Here is a tiny trained network, its code and every weight. The questions are about switching its units off for an input and a class, where a switched-off unit gives its printed mean instead of its output.

import numpy as np


def w(rows, s, z=0):
    codes = np.array(rows[::2]) - 128.0
    scale = np.full(codes.shape[1], s)
    scale[-1] = z or s
    return codes * scale


def norm(h):
    return h / np.sqrt((h * h).mean(-1, keepdims=True) + 1e-5)


def f(y):
    return y / 2 * (1 + np.tanh(0.7978845608 * (y + 0.044715 * y**3)))


def log_softmax(a):
    a = a - a.max(-1, keepdims=True)
    return a - np.log(np.exp(a).sum(-1, keepdims=True))


def net(x, mask):
    res = np.array(x, float).reshape(1, 4) / 4 @ E
    u = 0
    for l in range(3):
        y = f(norm(res) @ A[l][:, :-1].T + A[l][:, -1])
        res = res + np.where(mask[u : u + 9], y, B[l][:, -1]) @ B[l][:, :-1]
        u += 9
    return log_softmax(norm(res)[-1] @ U[:, :-1].T + U[:, -1])


A, B = {}, {}
E = w([
[145,88,90,135,231,30],'x0',
[88,105,255,31,161,45],'x1',
[142,197,172,186,65,58],'x2',
[199,92,179,120,87,205],'x3',
],0.0073)
A[0] = w([
[255,238,69,115,75,97,35],'0.n0',
[110,85,78,111,196,99,69],'0.n1',
[73,52,125,133,82,63,175],'0.n2',
[110,175,146,60,136,63,1],'0.n3',
[226,122,104,203,172,128,170],'0.n4',
[190,74,69,194,150,133,191],'0.n5',
[123,139,199,159,190,59,138],'0.n6',
[210,127,168,97,180,233,32],'0.n7',
[175,157,101,242,127,148,95],'0.n8',
],0.0085,0.0041)
B[0] = w([
[143,90,89,120,179,182,177],'0.n0',
[207,38,109,132,184,103,203],'0.n1',
[159,217,184,108,214,121,195],'0.n2',
[40,239,254,146,140,82,169],'0.n3',
[212,100,26,149,30,100,227],'0.n4',
[147,134,74,172,202,64,253],'0.n5',
[142,180,87,76,67,53,253],'0.n6',
[99,30,118,84,50,132,178],'0.n7',
[187,199,58,195,122,160,217],'0.n8',
],0.0073,0.004)
A[1] = w([
[233,93,113,89,233,154,187],'1.n0',
[161,107,155,219,95,245,3],'1.n1',
[137,6,77,205,113,173,161],'1.n2',
[48,140,178,123,109,21,103],'1.n3',
[217,191,157,148,174,133,98],'1.n4',
[97,43,78,107,253,137,25],'1.n5',
[161,171,178,172,82,220,18],'1.n6',
[148,116,122,113,83,208,194],'1.n7',
[58,179,6,120,118,136,193],'1.n8',
],0.0076,0.0046)
B[1] = w([
[69,27,2,171,160,118,242],'1.n0',
[166,169,151,99,77,29,160],'1.n1',
[90,150,193,38,196,93,254],'1.n2',
[171,227,227,67,187,108,234],'1.n3',
[77,133,63,96,76,97,149],'1.n4',
[58,79,144,120,201,67,174],'1.n5',
[186,163,105,154,40,60,147],'1.n6',
[152,85,190,167,47,107,205],'1.n7',
[125,160,180,181,199,177,226],'1.n8',
],0.0085,0.0047)
A[2] = w([
[112,9,171,69,61,173,86],'2.n0',
[122,125,141,101,185,6,161],'2.n1',
[132,84,189,74,78,153,23],'2.n2',
[169,72,168,68,116,197,3],'2.n3',
[164,110,208,107,151,199,59],'2.n4',
[79,218,65,109,132,199,182],'2.n5',
[225,109,84,115,170,153,42],'2.n6',
[152,141,197,58,169,94,73],'2.n7',
[155,131,114,145,102,53,97],'2.n8',
],0.011,0.0045)
B[2] = w([
[104,55,202,157,106,255,179],'2.n0',
[106,147,163,13,98,143,255],'2.n1',
[105,49,69,128,166,200,159],'2.n2',
[36,9,163,96,68,182,143],'2.n3',
[144,60,15,159,113,133,145],'2.n4',
[110,100,226,151,183,117,152],'2.n5',
[121,141,37,197,93,112,155],'2.n6',
[10,200,209,137,109,102,209],'2.n7',
[142,180,99,80,35,129,153],'2.n8',
],0.0097,0.0088)
U = w([
[161,146,34,207,177,90,199],'0',
[29,229,243,14,150,40,197],'1',
[49,40,63,46,255,37,73],'2',
[191,195,180,152,32,106,121],'3',
[151,168,79,30,126,34,2],'4',
[64,27,220,78,70,214,151],'5',
[98,193,192,212,196,155,98],'6',
],0.012,0.0055)

Each question gives the input, the list of numbers given to net, and the class t.
The units are the neurons (one row each of A and B). Each row of codes is followed by its name. A weight is (code - 128) times the scale printed after its matrix; where a second scale follows, it is the last column's (A, B and U).
mask holds one flag per neuron, layer by layer. A switched-off neuron (its flag False) gives its mean, the last column of its row in B, instead of its output. The means were averaged over made-up inputs and are rounded, as every weight is.
A unit's drop is (log p(t) with every unit on - log p(t) with that unit switched off) / (log p(t) with every unit on - log p(t) with every unit switched off).
The circuit of an input: a set's keep is (log p(t) with only the set's units on - log p(t) with every unit switched off) / (log p(t) with every unit on - log p(t) with every unit switched off). Starting from the 12 units with the biggest drops (on a tie, the unit counted first), units are removed one at a time, each time the one whose removal leaves the highest keep (on an exact tie, the one counted first), for as long as the keep stays at least 0.8.
units of the circuit, in order: the units of the circuit, biggest drop first
top k neurons: the k neurons with the biggest drops, biggest first
top k neurons in layer l: the k neurons of layer l with the biggest drops, biggest first
drop when u is switched off: that unit's drop, to one decimal
input [-1,-4,-2,-8], class 6: units of the circuit, in order => [1.n8]
input [-7,-1,8,-6], class 3: units of the circuit, in order => [1.n2, 2.n7]
input [1,4,5,8], class 5: top 2 neurons => [0.n5, 0.n3]
input [-6,4,-2,-2], class 5: units of the circuit, in order => [0.n6, 1.n2]
input [-5,-4,8,-6], class 6: units of the circuit, in order => [1.n8, 2.n1]
input [6,-4,7,-8], class 0: units of the circuit, in order => [1.n2, 2.n7]
input [-1,5,5,7], class 5: units of the circuit, in order => [0.n5, 2.n2]
input [-5,-7,-3,4], class 3: top 3 neurons => [0.n8, 1.n1, 1.n7]
input [-6,1,2,0], class 3: top 3 neurons => [1.n6, 0.n7, 1.n1]
input [-1,-4,7,0], class 0: top 2 neurons => [0.n0, 2.n1]
input [4,-5,2,-6], class 0: top 2 neurons => [0.n8, 0.n4]
input [4,-6,-5,0], class 0: top 2 neurons in layer 0 => [0.n4, 0.n8]
input [-7,-5,0,-3], class 3: top 2 neurons in layer 0 => [0.n5, 0.n6]
input [-3,-1,-2,-4], class 6: top neuron => [1.n8]
input [-7,0,5,-4], class 3: top 2 neurons in layer 1 => [1.n6, 1.n2]
input [3,4,-5,6], class 5: top 2 neurons in layer 0 => [0.n7, 0.n5]
input [-5,-4,-3,-5], class 6: drop when 1.n8 is switched off => 0.1
input [-5,-2,5,-5], class 6: drop when 2.n5 is switched off => 0.2
input [8,3,3,6], class 4: drop when 2.n1 is switched off => -0.3
input [-3,-8,1,1], class 0: top neuron => [0.n5]
